Questions about the grid below. Counting starts at 0.
1) Which number is the entry directly below the smallest entry?
2) Which number is the entry in row 0 and column 2?
3) Which number is the entry directly above 103?
4) Which number is the top-right entry?
5) Which number is the entry in row 1 and column 2?
6) Which number is the entry in row 0 and column 0?
7) Which number is the bottom-left entry?
8) Which number is the entry at row 2, column 0?
[[129 133 127 135 128 130]
 [130 136 127 128 139 135]
 [128 130 119 133 116 134]
 [130 123 130 125 128 127]
 [125 130 114 142 119 133]
 [132 127 125 128 120 130]
 [126 133 131 125 127 127]
 [124 126 124 124 142 133]
 [133 121 124 127 130 132]
 [130 121 130 118 129 127]
 [125 126 143 120 124 113]
 [127 130 128 130 120 126]
 [126 128 143 115 113 115]
 [123 117 122 127 154 132]
 [110 147 122 133 103 131]
 [127 129 131 126 126 126]]
1) 126
2) 127
3) 154
4) 130
5) 127
6) 129
7) 127
8) 128

grid =
[[122 123 133 122 124 134 137 119 123 115 133 128 119]
 [118 109 124 116 123 126 122 121 124 120 125 132 112]
 [140 139 123 140 140 124 147 133 137 124 122 132 131]
 [145 121 113 143 152 116 142 145 153 134 115 155 122]
 [113 110 137 111 117 139 117 118 119 124 139 131 115]
 [116 100 127 113 126 131 137 116 127 109 129 144  99]
 [121 128 134 121 120 134 132 117 119 117 134 121 123]
 [123 132 137 124 122 137 140 118 120 115 136 121 125]
 [126 128 144 126 131 146 158 119 129 110 144 138 118]]
Read off the entry in the top-right corner.
Answer: 119
The smallest entry in the last row: 110
The entry just right of the largest entry: 119
Read off the last entry, reading row by row.
Answer: 118
Read off the first entry in reading order.
Answer: 122
The largest entry in the first row -> 137
The third entry in reading order is 133
The bottom-left entry: 126
The first entry of the smallest entry's row: 116
The 5th-last entry, reading row by row -> 129
The last entry in the row that holds the smallest entry -> 99
Read off the 2nd largest entry.
Answer: 155
The 3rd entry on the diagonal from the top-right corner is 122
The fourth entry in reading order: 122
The entry just right of the centre entry: 118
The 2nd smallest entry -> 100
Read off the entry directly above the centre entry.
Answer: 142
Read off the 3rd entry on the main diagonal.
Answer: 123
Read off the smallest entry in the first row.
Answer: 115
Read off the third largest entry.
Answer: 153
The largest entry in the last row: 158
Read off the centre entry.
Answer: 117
The smallest entry in the first column: 113
The entry just left of the centre entry is 139
Read off the entry directly below the smallest entry.
Answer: 123
The 2nd entry in reading order -> 123
The entry directly above 136 is 134

a =
[[129 132 129 130 129]
 [130 130 128 129 130]
 [129 130 130 134 130]
 [129 128 129 154 133]
 [132 129 141 129 131]
 [129 128 139 135 129]]
Counting starts at 0.
Read off the top-left entry.
Answer: 129
The entry in the top-right corner is 129
The entry in the bottom-left corner is 129
Read off the entry at row 2, column 0.
Answer: 129
The entry directly below 134: 154
The entry just left of 141 -> 129

Questions about the table below. Counting starts at 0.
1) Give the entry in row 2 and column 1.
2) Give the entry in the top-left corner.
3) Give the top entry of the column that holds the largest entry.
4) Give the entry in the bottom-left corner.
5) Give the entry in the top-right corner.
6) Give the entry in row 0 and column 1.
7) Give the bottom-right entry.
8) Give the entry in row 1 and column 2.
array([[146, 127, 105, 113, 128, 119, 101, 133],
       [128, 117, 104, 100, 140, 115, 122, 121],
       [113, 132, 125, 109, 144, 122, 130, 146],
       [129, 151, 135, 131, 138, 122, 127, 150],
       [139, 139, 117, 114, 137, 117, 106, 151],
       [138, 128, 108, 105, 137, 116, 104, 143],
       [116, 133, 130, 135, 134, 127, 156, 104],
       [119, 117, 120, 136, 112, 143, 130, 110],
       [113, 128, 127, 130, 134, 127, 155, 104],
       [119, 130, 120, 112, 147, 115, 144, 118],
       [136, 137, 117, 111, 139, 116, 108, 151],
       [136, 115, 101, 107, 129, 121, 111, 119],
       [141, 121, 102, 106, 133, 116, 109, 124],
       [129, 138, 125, 122, 130, 128, 109, 155],
       [127, 128, 117, 111, 132, 126, 107, 152],
       [116, 116, 121, 133, 112, 145, 127, 117]])
1) 132
2) 146
3) 101
4) 116
5) 133
6) 127
7) 117
8) 104

Questions about the row below.
1) What is the entry just right of the smallest entry?
2) What is the first entry?
3) What is the 1st entry from the right?
4) What is the entry just left of 117?
[153 142 126 144 120 155 137 151 131 132 117 129 129]
1) 129
2) 153
3) 129
4) 132
